Here is a tiny trained network, its code and every weight. The questions are about switching its units off for an input and a target symbol, where a switched-off unit gives its printed mean instead of its output.

import numpy as np


def w(rows, s, z=0):
    codes = np.array(rows[::2]) - 128.0
    scale = np.full(codes.shape[1], s)
    scale[-1] = z or s
    return codes * scale


def norm(h):
    return h / np.sqrt((h * h).mean(-1, keepdims=True) + 1e-5)


def softmax(a):
    e = np.exp(a - a.max(-1, keepdims=True))
    return e / e.sum(-1, keepdims=True)


def log_softmax(a):
    a = a - a.max(-1, keepdims=True)
    return a - np.log(np.exp(a).sum(-1, keepdims=True))


def net(x, mask):
    ids = ['Θβεηλμπτω'.index(c) for c in x.split()]
    T = len(ids)
    res = E[ids] + P[:T]
    u = 0
    for l in range(2):
        r = norm(res)
        for j in range(3):
            rows = slice(2 * j, 2 * j + 2)
            q, k, v = (r @ M[l][rows].T for M in (Q, K, V))
            z = softmax(np.where(np.tri(T) > 0, q @ k.T / 2**0.5, -1e9)) @ v
            o = O[l][rows]
            res = res + np.where(mask[u + j], z, o[:, -1]) @ o[:, :-1]
        u += 3
    return log_softmax(norm(res)[-1] @ U[:, :-1].T + U[:, -1])


Q, K, V, O = {}, {}, {}, {}
E = w([
[156,133,68,229,120,164,38,155],'Θ',
[225,98,147,115,109,229,92,29],'β',
[179,130,84,112,77,86,84,113],'ε',
[183,60,68,208,111,215,70,9],'η',
[237,43,119,113,105,225,36,124],'λ',
[124,94,177,166,79,230,59,106],'μ',
[184,8,118,186,77,114,78,59],'π',
[138,166,110,195,117,117,67,20],'τ',
[117,62,133,122,128,185,3,55],'ω',
],0.00044)
P = w([
[118,167,110,102,105,139,144,149],'0',
[205,140,174,212,3,123,41,54],'1',
[97,126,142,114,117,118,164,145],'2',
[104,101,68,123,111,145,135,128],'3',
[186,124,170,187,92,85,46,125],'4',
[102,126,140,114,134,113,164,148],'5',
[95,93,84,128,123,136,134,117],'6',
[173,128,185,188,106,84,61,144],'7',
[106,129,141,114,153,110,166,155],'8',
[89,89,88,132,130,140,133,108],'9',
[165,140,201,198,109,99,80,156],'10',
],0.0017)
Q[0] = w([
[176,121,202,115,131,127,94,125],'L0H0',
[201,134,130,226,118,147,55,97],'L0H0',
[148,163,82,158,107,112,48,115],'L0H1',
[69,136,62,55,141,111,195,121],'L0H1',
[143,117,188,164,118,94,95,142],'L0H2',
[240,166,149,170,124,101,2,123],'L0H2',
],0.007)
K[0] = w([
[130,174,192,157,167,142,109,140],'L0H0',
[102,115,174,122,254,151,156,150],'L0H0',
[119,70,102,133,187,82,153,88],'L0H1',
[128,148,92,170,43,129,80,126],'L0H1',
[96,134,118,92,242,112,186,152],'L0H2',
[123,97,165,148,193,94,172,162],'L0H2',
],0.0066)
V[0] = w([
[87,196,181,89,101,181,185,204],'L0H0',
[33,116,99,69,166,86,110,176],'L0H0',
[117,83,55,119,180,203,152,123],'L0H1',
[85,237,125,64,177,161,183,147],'L0H1',
[65,133,134,4,149,109,164,237],'L0H2',
[153,35,133,125,112,185,89,159],'L0H2',
],0.0021)
O[0] = w([
[119,100,214,67,178,136,164,119,120],'L0H0',
[136,132,135,36,51,97,81,147,63],'L0H0',
[164,38,85,135,168,119,78,151,153],'L0H1',
[101,141,61,145,142,4,101,104,30],'L0H1',
[130,141,56,134,112,205,181,92,7],'L0H2',
[118,137,141,157,44,51,172,128,195],'L0H2',
],0.0025,0.0011)
Q[1] = w([
[41,109,158,187,175,148,191,230],'L1H0',
[195,103,104,119,32,96,28,43],'L1H0',
[40,56,59,59,155,72,152,180],'L1H1',
[21,226,183,131,165,78,255,156],'L1H1',
[131,123,196,186,97,150,97,111],'L1H2',
[160,185,209,159,126,114,160,99],'L1H2',
],0.0042)
K[1] = w([
[102,108,2,81,197,106,140,138],'L1H0',
[126,104,198,196,106,128,78,127],'L1H0',
[142,65,153,114,24,227,67,3],'L1H1',
[146,216,65,25,132,82,132,46],'L1H1',
[144,96,169,217,97,121,113,135],'L1H2',
[175,136,153,171,128,26,128,71],'L1H2',
],0.0048)
V[1] = w([
[123,123,47,121,200,129,113,187],'L1H0',
[64,83,106,136,90,146,80,135],'L1H0',
[107,157,105,105,159,119,79,92],'L1H1',
[156,158,69,89,135,125,156,253],'L1H1',
[238,90,141,165,88,145,99,116],'L1H2',
[200,136,99,124,179,133,71,47],'L1H2',
],0.0028)
O[1] = w([
[184,151,163,161,49,149,72,55,58],'L1H0',
[130,154,171,205,196,178,167,107,167],'L1H0',
[167,119,51,113,181,148,67,140,105],'L1H1',
[121,8,117,150,145,117,125,203,46],'L1H1',
[117,119,40,44,145,125,125,128,254],'L1H2',
[47,117,154,76,139,124,253,215,141],'L1H2',
],0.0022,0.0023)
U = w([
[106,65,128,183,41,76,214,135,12],'Θ',
[73,193,94,168,216,2,153,88,152],'β',
[126,138,23,192,191,207,186,109,177],'ε',
[116,129,208,26,173,121,231,128,216],'η',
[161,32,133,78,146,175,127,224,127],'λ',
[135,189,58,43,21,77,92,115,105],'μ',
[133,201,217,191,60,192,148,89,165],'π',
[165,90,147,224,131,59,20,164,120],'τ',
[130,156,100,53,205,176,18,117,65],'ω',
],0.0074,0.0011)

Each question gives the input, a string of symbols that net reads in full, and the target symbol t.
The units are the heads (2 rows each of Q, K, V and O). Each row of codes is followed by its name. A weight is (code - 128) times the scale printed after its matrix; where a second scale follows, it is the last column's (O and U).
mask holds one flag per head, layer by layer. A switched-off head (its flag False) gives its mean, the last column of its rows in O, instead of its output. The means were averaged over made-up inputs and are rounded, as every weight is.
A unit's drop is (log p(t) with every unit on - log p(t) with that unit switched off) / (log p(t) with every unit on - log p(t) with every unit switched off).
The circuit of an input: a set's keep is (log p(t) with only the set's units on - log p(t) with every unit switched off) / (log p(t) with every unit on - log p(t) with every unit switched off). Starting from all 6 units, units are removed one at a time, each time the one whose removal leaves the highest keep (on an exact tie, the one counted first), for as long as the keep stays at least 0.8.
units of the circuit, in order: the units of the circuit, biggest drop first
unit that matters most: the unit with the biggest drop
heads that matter: for each layer, one digit per head in row order, 1 if its drop is at least 0.15 and else 0, layers parted by /
input η ε ω η η η ω τ τ π ω, target ω: unit that matters most	L0H2
input η λ η ω λ ω π η ω, target π: heads that matter	110 / 100
input ε π μ ω ω Θ, target λ: heads that matter	011 / 010
input ω Θ μ η π λ ω ω, target Θ: units of the circuit, in order	L0H2, L0H0, L1H0
input η μ μ, target π: units of the circuit, in order	L1H0, L0H1
input ω ω π η μ ω η π τ λ τ, target ω: heads that matter	101 / 000
input β η μ, target μ: heads that matter	111 / 110
input η η ω ω ε, target μ: units of the circuit, in order	L0H0, L0H2
input μ η ε π, target Θ: heads that matter	111 / 111
input β η Θ μ ω η, target μ: units of the circuit, in order	L1H0, L0H1, L0H0, L0H2
input λ μ ω ω μ β ω η η, target Θ: heads that matter	111 / 110
input ω η η ω ω Θ μ η, target λ: units of the circuit, in order	L0H0, L1H1, L0H2
input ω ω π ε η λ ω τ, target Θ: units of the circuit, in order	L0H2, L1H1, L0H0
input η μ λ ω η Θ η ω τ β, target η: units of the circuit, in order	L0H2, L0H1
input λ η τ λ η ω ω λ, target μ: units of the circuit, in order	L0H0, L0H2
input ε π η η τ τ η ε, target ω: heads that matter	001 / 000
input β π β π τ ω η ω μ ε ε, target η: unit that matters most	L0H0
input ε β π τ π μ μ η ω ε ω, target μ: units of the circuit, in order	L0H0, L0H2, L0H1
input μ π ω ω Θ Θ β, target η: heads that matter	011 / 110
input ω Θ β τ η ω ω η ε, target ε: heads that matter	110 / 110
input λ ε λ β λ ε η η, target ε: heads that matter	001 / 000
